Each row is followed by its class number.
[ 13  -6 -20  37  18  17 -12  -1 -14  39   8   0 -15 -12  12 -18 -16  -1
  -9  67   2  15 -20  11 -10  45  13 -14  20   5  -2  28 -28  22  -1  12
  13  -9  29  16   8 -21] : 1
[  3  -2 -60  14 -12  25 -20 -19  14  -3 -22 -59  59  66 -46 -61   0 -26
  18 -13 -15  -6 -10  61 -26  40  -5 -56  -1  20 -12  21 -19 -14   0  47
 -65  38 -15 -49 -22  13] : 3
[  4  31  36 -44   2   2  13 -30 -30  24 -25  -9  18  49 -56 -41  11  15
  38 -48 -11 -15 -18  36   7   7   2 -51 -17  -4   5   4   9 -39  31  31
  14  93 -21  21 -17 -34] : 5
[ 13 -22  27 -22  49 -21  -2 -17 -19   7   1 -23 -33   4  -2 -28 -20  14
  11  36 -12   7 -12  18 -14  40  21 -12 -23   6 -10  53   2 -11  13  12
  22  29   5  28 -11 -39] : 5
[ -9 -44   3  20  37 -14  19  26  23 -12  12 -37 -25  -2  16  14 -28 -23
 -31  54  -2   7  -4  -7  -9  25   5  29 -11 -17 -19  40 -10 -13 -10  -5
  20 -39  14  -8  -1  14] : 7
[ -22   -9  -15    1  -49  -23   -1    8   46  -61  -33   55    4  -50
   57   51  -44   -7    1  -51   10    4   17   -2   17  -68  -13   72
    0   -3    6  -41   38   16  -40  -52  -12 -101  -30  -53  -15   68] : 11
[-19 -17 -52  57  34  20 -44  30  -9  -2  -7 -42  -1  51  22 -20 -41 -44
 -45  86 -10   8 -36  60   8  57  -2 -53 -16  10 -10  46 -33  35  11  29
 -10 -10  51 -27 -31 -26] : 4
[-15  -9  18   0 -28 -10  18  -7   4  14   4 -11  -9  -3  -8   1 -11  20
  -8  -4   2  12  -8 -22  -9 -13   3  13   7   0   8  -8  10  -8   0  10
   1  -6  -3  14  13   6] : 6
[ 24   2  35 -46  22   1 -16 -31 -11   9 -29  21  10 -10  25 -24  -2  27
  28 -19  -6   4  -4  49  -6  20   4 -30  -3  26 -10 -19  -1   7  28  18
   0  10  -3  22  12  25] : 11
[ -8   1 -50  11 -66 -12 -42  22  42 -22 -19  44  35 -31  58 -13  -9 -10
 -27 -37  11  -2  14  47 -24 -63 -20  18   5  38   5 -51  14  16 -31 -11
 -70 -74 -10 -67  26  75] : 4
[ 16  15 -28   1 -45  -3   0 -15  -2  41 -13 -27 -19   6 -42  18  20  41
   1  28  -9  18  12 -37 -15 -30  -6 -23   7   9 -14  43   0 -12  -9  -1
 -11  42  -4 -14  12 -41] : 7
[-10  32  83 -38  65 -11  67 -41 -35 -14 -33   5 -44  17 -26  38  -4   6
  46 -34  -4   0 -15 -11  75  27  12 -36 -27 -69  22   9  11 -15  32 -11
  97  44  -4  48 -58 -62] : 11
[ 19 -24 -37  10 -23 -20 -60   4   2  25  -9 -17 -23  -9  35 -13 -28  53
  -8  61 -15  36  -3   9 -42 -12   6  12  -6  57 -16  37   7  46  -1   9
 -48  11  16  -1  19 -13] : 6
[ 16   7  22 -48 -23  -6  -2 -40  -8   5  -2   1 -19   6  22   7   8  37
  10 -14  -4   2  15  -6  -8 -28  14   6 -12  35 -15  -3  29   2  10  16
  -5  59 -38  15  18  -3] : 10
[-16 -21  11  29   8 -17  30  20  30 -36  10  14 -28 -22   7  10 -20 -32
 -33  15  14  10  -3 -18  12  -1   6  19  -5 -31   8   2  -2  -5 -16 -17
  19 -70  15 -26 -13  23] : 4
[-16 -27 -11   8 -25  18  32  -2  33   2  27  -8   5   2  -8  -6  -8 -30
 -22  -6   6   5  -4  -4  -6   2   1  29   4   2  -5   8   0 -20 -18  13
   5 -21 -27 -28  13  40] : 1
[  9 -11   1 -25  27 -20 -35   2   4 -16 -29  25  15  21  52  -8 -24   4
   9   0   1   7 -14  49  -9  11  -4 -38 -29  39  -3  14  17  20  11   9
 -24 -11   3  -7 -10  12] : 2
[ 15 -16  65  -5  60 -10   8 -15 -26  23  23  -6 -31  -2 -42 -19   7   7
  13  62  13  -5 -20 -24 -20  76  23 -25  32 -29  -1  27  -7 -21  21  36
  40  14  31  52   1 -44] : 0
[ 37  35 -36  16 -61  -3 -58  20   9  13 -45  67  29 -56  47 -17  -4  26
   0 -16  10  12   5  38 -25 -60 -15 -23  28  60  13 -62  -7  45  -5 -21
 -64 -70  20 -34  26  47] : 4
[-24   8  43 -35  15   2  43 -21 -20   4   4 -41 -18  55 -37 -14  -1  -9
   3 -24 -10 -21 -17  29  24   8   9 -22 -28  -7   7  26  14 -45  30  19
  46  73 -27  24 -12 -33] : 5
[ 25  10  19   7 -25   1  -9 -29   9   9  -1  25  10 -50  -5 -31  10  13
  16   1  22  10   6 -29 -22 -13  -3 -19  40  26  -4 -46  -8   4  -3  -5
 -13 -32  -2  -7  21  41] : 8
[-10   9 -33  43 -17  11  -2  -4   0   4  -6  17  69   3 -75 -33  11 -38
  10   9   9  -8  -8 -45 -25  57   8 -26  50 -42 -15 -27 -19  -3 -23  44
 -34   2  31 -35 -29   7] : 10
[-28 -37  -7   4 -24  -4 -20   9  32 -32  21 -11  60  19 -16 -38   5 -46
  -9 -19   5 -24  -2  20 -45  20 -12  18  15  16 -24 -21  14 -34 -14  43
 -51 -23 -29 -51   7  63] : 0
[-57  -8 -44  41 -52  -6  22  17  27 -31  -8   8  52  -1 -59 -24 -27 -52
 -17 -23  13 -12  -9 -23 -12  -7 -14  17  20 -37   3 -20   7 -34 -39   0
 -21 -57  -6 -62 -29  30] : 5
[-23 -29   6  14  29  19   5 -22  13 -17  27 -53  14  38 -30 -41  -1 -39
 -12  29   7  -6 -15   5  -4  55   0 -36   3  -7 -21  11 -14 -35  -2  42
   5   6  -2 -15  -5  20] : 8
[ 18  14 -16 -33  30  11 -36 -35 -36  35 -16 -16 -48  43  46   9 -10  45
  24  34 -25  28 -10  57  19   1  11 -46 -45  44  -2  66   3  27  22  12
  18  90 -12  28  -3 -73] : 1
[-24 -21 -38  39 -10 -22 -39  28  17 -12 -21 -18  17  16  39   3 -45 -14
 -17  22 -12  16 -21  26 -10   3  -6  27 -15  12  -3   1   0  33 -13   3
 -30 -34  30 -31 -17  18] : 6
[ -56  -25    1   50  -81    2   71   21   49  -22   26   -8   44  -31
 -111  -34   -8  -73  -42  -23   32  -16   -7  -70  -22    3   -4   40
   52  -45   -5  -45   -1  -70  -38    3    1  -87   -7  -58   -2   80] : 5
[ -4   7  -5   9 -25  -4  11 -26 -15   3  -1   4 -12 -20 -30  22  -3  25
   8   5  10  18  21 -62  -2 -21   6   8  13 -18  -2   0   5   6  -3 -10
  20  -9  -9  -8  -7  -8] : 9
[ -1  16 -12 -21   9  14 -28 -33 -16  -7 -14 -25  23  47   6 -34   8   4
  26 -13  -9   1  -4  42   5  -2 -15 -66 -16  31 -12 -10   5   2  13  28
 -21  56 -21 -13 -14  -1] : 8
[-12  15 -70  -2   2  11 -75 -10 -38  15 -26 -22  47  48  34 -14 -16  21
   7   7 -20  -2  -1  62 -18   7  -9 -42 -19  36  -9  12   3  29  16  34
 -43  45   1 -17  -3 -24] : 9
[-62 -31 -44  -2 -20  29  13  -5  12 -22  26 -24 114  69 -57 -53  15 -67
 -18 -69  -5 -35  -1  21 -27  32 -22  -7  11 -30 -24 -50  10 -50  -7  67
 -52   5 -44 -72  -3  76] : 9
[ 13  -5  91 -56  -7 -24  54 -25   2  -3  22  17 -53 -24 -46  23  30  32
  24 -28  15  -4  17 -70  -2 -31  14  33  15 -17   9  -1  42 -39  17 -10
  43  30 -48  34  11 -16] : 0
[-44  -7   2   7  16  -8  22   5  -2 -39  15  -7 -58  10  21  56 -41 -16
 -22  42  10  -1   3 -44  37   2  21  28 -18 -47   4  23  19   6 -16 -13
  57   1  10  16 -27 -38] : 10
[  -6   -4   29    9   -8  -18   21   35   22  -26    4   49   -9  -49
   55   40  -36   -4  -16  -10   13    3    2  -22   -5  -46  -10   56
   17   -6    7  -35   14   -6  -15  -48   18 -100   -2   -4   23   67] : 7
[-11  15  64 -39  44  13 104 -56  -8 -30  40 -58 -79  53 -51  62  -1   2
  15 -20  -7   9  -4 -30  65  12  26 -17 -29 -39  33  72   9 -40  19   2
  96  64 -37  42 -32 -59] : 3
[ 19  20 -16 -12  -8 -13 -52 -27   9 -12 -19  29  19 -11  45 -15 -10  19
  36 -25   5   9  10  34  -6 -29  -9 -21  -4  32  -1 -31   8  24 -13  -4
 -37 -12  -4 -24   2  27] : 8
[ 20  13  -4 -41  -2 -19 -43  -4   1   4 -35  20 -31  16  50  30 -16  51
  10   6   0  10   5  26   5 -42  -1 -18 -27  47   7  31  33  31   4 -11
 -17  25  -4  12   9 -27] : 2
[-43 -17  22  30 -59  19  82   4  30 -25   4  17  54 -24 -83   0  14 -52
 -12 -58  18 -26  -5 -68   4   4 -11  30  59 -68   4 -56   5 -60 -23   4
  13 -71 -27 -33  -2  66] : 11
[ -7   7 -25  26 -35 -13 -55   8  11 -16 -19  36  51 -17 -13 -20  -3 -11
  17  -1  10  -6  -6   4 -36  -2 -14  -4  36  11  -4 -31   5   4 -19  15
 -49 -39  10 -44  -8  25] : 0
[-30 -25   6   9  41   5  42 -29  -1 -12  26 -44  19  53 -88  -6   9 -31
   2  -4  -1  -4   1 -40   9  63   9  -5  -6 -76 -15  33   0 -43  -6  49
  28  23  -5 -22 -35 -17] : 9
[ 30   8 -31 -32  17 -18 -98   4  -4   4 -61  30  41  25  81 -28 -23  30
  24  -1 -10   7 -16 101 -26  -2 -13 -59 -33  75  -7   3  12  44  13  24
 -67  15  16 -16   5   9] : 2
[ -54  -43  -25   49  -23   20   65   14   31  -36   51  -24   34   12
 -105   10   -8  -75  -42    5   23   -4   10  -96    2   40   -1   27
   29  -88  -16  -24   -7  -38  -35   21   23  -80    6  -63  -35   44] : 9
[  5 -29  80 -31   8  -9  64 -23  22   1   8   1  37   6 -65 -49  26 -13
  16 -63   6  -2 -19  -9 -20  33   7   3  13 -17  -5 -47  10 -61  15  49
  -6  -2 -23   0   4  70] : 6
[ -4  44  16 -19 -83 -14  36 -23  16  -8 -15  59   6 -36 -32  43  19  24
  22 -72  21   0  29 -77  12 -82   4  33  27 -22  14 -62  37 -11 -25 -21
   4   5 -36 -13   4  11] : 10
[ 16  14  37  -7 -46  -2  36  11   6  29  -4  40   6 -65   4   3  12  29
  -7 -19  20   3  13 -37 -29 -54  -9  11  40  18   5 -51   4 -25  10 -27
   3 -49 -18  21  52  50] : 7
[-16  21 -20  17 -38   9 -13 -12   5   1   0  -1   7  -7   2  -5  -7  -3
   2   2  15   3   8 -17   2 -31 -10 -21  22  13   5 -32  -1  11  -7  -7
  -6  -9  -3 -16  10  15] : 8
[  9  18  -5 -16 -22 -21 -31 -13 -10  -2 -38  32 -62 -56  55  54 -29  59
  13  24  -3  29  21 -18  19 -56   5  17  -9  16   7  15  19  54  -3 -52
  25  -9   4  18  -1 -35] : 11
[ 56  23  37   1  10 -16  14 -19  -6  37 -18  65 -18 -70 -41 -34  30  33
  21   7  21  17  -2 -32 -12  16  15 -40  40 -18  17 -28 -24   7   6  -2
  -1 -38  43  16  11  -8] : 4
[-48  12  16  18 -36   4  24  32  10 -27  -6  11  32  -3  -8  -7 -38 -47
 -21 -37  15 -26 -20  22  14 -24 -11  18  14 -11  19 -50   8 -28   1 -15
  21 -54  -7 -10  -8  53] : 5
[ 25  13   8 -17  44  16 -11 -26 -29   9 -10 -49 -60  36  30  15 -27  27
  12  45 -16  15 -11  42  22  19  19 -42 -28  22  10  52 -10  25  28  -6
  34  53   6  48 -15 -60] : 3
[ -9  -2  12   6  64   7 -60   6 -44  12  -1 -59 -14  76  47 -11 -23  -4
  -8  79 -17 -17 -35  87  -4  67   7 -53 -19  36  -5  49 -18  16  50  50
  22  56  35  43  -1 -54] : 0
[ -1  -1  -7  -7 -17 -16 -37  -5   4  -9 -10   6  16   8  -5  -8   4   4
  17  -1  -2  -4   0   9 -25 -10  -8  -1   3  23  -6   4  20   0  -3  17
 -29  17 -13 -25  -5  -7] : 0
[-13 -37 -32  46  45  18   2   0  13   0  22 -28  42  45 -42 -38 -13 -63
  -3  36 -10   8 -33  25 -10 102   8 -26   1 -36 -19  47 -33 -21 -19  57
  -5 -11  25 -39 -30   3] : 1
[-28   2 -14  20 -31  12 -10  15   9 -16 -29  28  39 -23  32  -4 -34 -18
  -9 -15   8 -11 -11  34   5  -8 -15   6  25   4   5 -56  -3  17   4  -6
  -9 -72   5 -14   6  57] : 11
[  8  50 -25 -30 -37  19 -24 -22 -18   5 -21 -11 -19  28  46  24 -22  39
  20 -29 -10   3   9  53  18 -61  -6 -32 -19  41  26  -2  12  28  16 -20
  -8  42 -28  19   6 -23] : 3
[  6  -3 -25  37  71  39 -36   6 -35   1 -20 -47  29  55  47 -48 -48 -32
  -3  63 -15  -4 -44  97 -12  91   5 -72  -3  31   1  20 -48  26  40  31
  -8  -7  38  26 -23  -2] : 3
[ 23  44   3 -37 -57 -18  -1 -39   0  15 -24  60  10 -35 -35  16  32  49
  41 -50  11   9  29 -54  -9 -53  10  -6  25  -6   5 -44  28   6 -19  -1
 -21  34 -18  -3   7 -14] : 10
[ -1 -10  31   7  20   9  63 -32   1 -10  29 -51 -93  -2 -46  32 -13   8
  -6  49   7  23   6 -73  27  16  25   2   0 -41  10  61  -4 -11  -5 -19
  75  17  -5  36 -18 -51] : 3
[  4  11  -1 -27  23   5 -11 -47 -49  41   5 -42 -34  33 -38   0  11  50
  11  40  -7  16  15 -17   1  21  16 -47 -12 -10 -10  45  -3   6  28  31
  32  91   3  36  -1 -73] : 9
[ -5 -29 -16  13  23 -21  -7 -15   1  10  -2 -39   0  41 -23 -20 -13   4
   4  34 -15  20 -22   2 -14  53  10 -14 -18 -19 -13  39  -6   2  -8  41
 -16  21  24 -12 -27 -34] : 6
[-14  14  38 -38  14  15  48 -29  -4 -25   3 -33 -62  37   3  32 -18  12
  10 -21  -3   7   1   4  46 -29   9  -6 -37 -13  19  22  15 -19  21 -22
  57  47 -41  39 -15 -24] : 3
[-22   1  57 -13  54   9  37 -29 -23  -2  37 -64 -73  44  11  18 -18  -5
  -9  41   5  -2  -5  -3  44  24  17 -32 -26 -18   7  45  -1 -15  35   7
  85  57  -4  56  -6 -46] : 8
[ 25   6  63 -26  79 -18 -22 -19 -43  24 -26 -20 -49  30  45  -4 -24  46
  24  42 -20  25 -36  59  21  37  18 -46 -47  19   8  29  -8  21  52  22
  45  56  40  75 -12 -52] : 6
[ -6  26 -31  -7 -62  -7   1  -2  14 -10 -22  12 -21  12 -10  25   3  20
  -9 -27  -1  18  14 -11  19 -77 -15 -14 -18   7  10   4  25   6 -14 -21
 -16   8 -22 -41 -11 -18] : 4
[ 16  13  63 -22 -10  -2  76 -22  27 -23   9  42  -4 -48 -29   9  11  -4
  26 -74  25  -3  12 -41   5 -20  14  23  29 -37  32 -58   8 -42 -12 -24
  29 -56 -25  14  11  55] : 3
[  0  28  -6 -27   9  14 -16 -25 -37  18 -18 -20   0  61   5   1  -5  22
  15   9 -15  -7  -8  29  13  13  11 -46 -19  10  -4  17   7  14  29  37
   5 102  -2  28 -14 -54] : 10
[-51 -32  12  17  55 -17  -7  31  21 -56   9 -28 -18  48  21  26 -46 -61
 -21  36   5 -14 -22  24  22  36   2  31 -28 -26  -1  30  12  -2   5   5
  34 -22   9 -19 -47  -9] : 0
[  3  27 -12  35 -78 -16  -7  15   5   9 -23  48   1 -77 -25  -8 -21  22
   1   9  23  14   4 -48 -25 -57  -2  15  50  21  12 -36   2  13 -17 -44
  -6 -67  12 -10  10  23] : 5
[ -3  15 -22  19  29  18 -16  -4 -22  30 -10 -11 -20  30  19  11 -30  -1
   5  43  -9  20 -22  32  22  23   6 -34 -15  -4   8  43 -15  25   8  12
  34  26  22  15 -17 -57] : 1
[ 26   6  51   4 -23 -21  19  -4  23   7  -7  62   1 -63 -50  -2  17  13
   9  -3  36  10  -2 -68 -18  -5   7  -8  52  -7   6 -30   7 -14 -14 -13
  -2 -66  17   2  17  35] : 2
[-47 -79  34  16  70   4  46 -16  30 -43  53 -70 -52  27 -19 -14 -19 -54
 -42  72  15   5 -13 -33  16  64  16  20 -15 -46 -28  39  -2 -47 -11  25
  57 -11  -7   1 -13  14] : 8
[  24   16   68  -37   20  -19   58  -33  -10    8    4    8 -114  -20
  -23   44    8   48    1   17    7   30    8  -50   49  -35   21  -16
  -25  -28   23   44   12   -4   16  -29   79   34    0   42   -7  -70] : 4
[  6  11   5  -3 -25 -38  -9  -7  20 -20 -22  62  27 -43 -21 -16 -16   4
  38 -51   7   5   7  -6 -15 -27   4  25   4 -20   6 -25  17 -18 -34 -18
 -23 -39  -2 -32 -15  26] : 5
[ 12  -7   7 -13 -31  -6   1 -11  15  12  -8  17  -8 -11 -37  -5   9  20
  -6  16  15  10   3 -40 -17 -15  -1 -19  17  19  -7  12  15  -2  -5   2
 -20  -6  -5 -10  12   6] : 2
[-67 -39  54  21  31   6  87  -1  11 -18  34 -77 -26  59 -82   4 -26 -51
 -42  29   8   5 -34 -40  33  57  10   1  -7 -70   0  29  -3 -54  13  39
  71   2   4  16 -39 -10] : 6
[-25  -8 -15   9   6 -18 -23  -2  34 -53   1  10  10  -9  50  10 -27 -29
   3 -17  14   1  12  15   9 -19  -5  20  -8   0   0 -30  11   6 -31 -16
 -12 -58  -5 -39 -11  52] : 8
[ -1 -25 -19  14  12 -12 -47  10   5  -7   2  -1  26  15   0 -21  -5 -17
   4  35  -1  -7  -9  19 -37  41   0  -5  15   7 -15   6   0   7  -6  34
 -33 -11  20 -24  -7   4] : 0
[ 31  48   6 -32 -59  12  24 -49 -19  74  -4   8 -69  -8 -25  32  41  72
  17  -4  -3  24  20 -48  15 -69   7  -9   6  24  14  25  18  11   2 -23
  32  85 -30  31  32 -69] : 1
[  9  16   6 -26 -47 -19 -38  -7   8  -5 -15  40  15 -22  14   4  10  25
  22 -32   6  -6   9   8 -24 -53 -11  19  19  40   1 -41  31   8  -6  -7
 -38  -9 -25 -17  16  21] : 0
[-19  25 -10 -19  13  -9 -23  -5 -11 -17 -48  11  -2  52  14  21 -27   4
  17 -10  -4   8 -15  36  37 -15 -12 -55 -42   7  13  28  20  19  16   1
   3  36   3 -10 -41 -36] : 2
[ 40  12  38 -28 112 -10 -27 -13 -32  12 -25  30 -41  17 110   9 -37  18
  42  18 -15  17 -19  99  31  38  22 -23 -56  12  15  31 -11  41  33   2
  48  25  21  56 -19 -37] : 1
[  3 -27  27  -7  24 -10  43 -20  30  -1  29  22 -11 -16 -15  -5   2 -21
   5 -13  10   9  -2 -13   3  30  15  31  -3 -42  -2  10   2 -32 -26  11
  23 -32 -12  -8   0  21] : 1
[  0  13 -13  -4 -33 -11 -53  -9 -12   8  -9   6 -15   2  -6  12  -1  34
  13  32   2   6   5  -7 -19 -25  -4 -14  13  26  -2  19  20  14  -1   6
 -15  27  -3  -1   4 -38] : 0
[ -8   3 -18 -36 -14  -4 -24  -6  20 -55 -24  -2 -30   6 105  46 -44   9
   3 -37  -9   7  16  58  19 -74  -4  31 -49  44  15  -2  35  23 -11 -50
  -7 -13 -49 -10 -10  28] : 3
[ -1  -3 -32   9 -15  22   3 -11   0  32   8  -7  31  31 -22 -25   9 -14
   4  -2  -9   7 -13  21 -12  25  -1 -29   7   1  -4  17 -11  -7  -4  37
 -11  32  -7 -21   3  -4] : 1
[ 21  18  11 -49  43 -18 -32  -5 -25   9 -36  -9 -31  36  89  23 -24  49
  26  -3 -28   9   1  75  14 -32  -7 -22 -63  38  -4  35  14  17  32 -12
   9  57 -15  31   5 -34] : 7
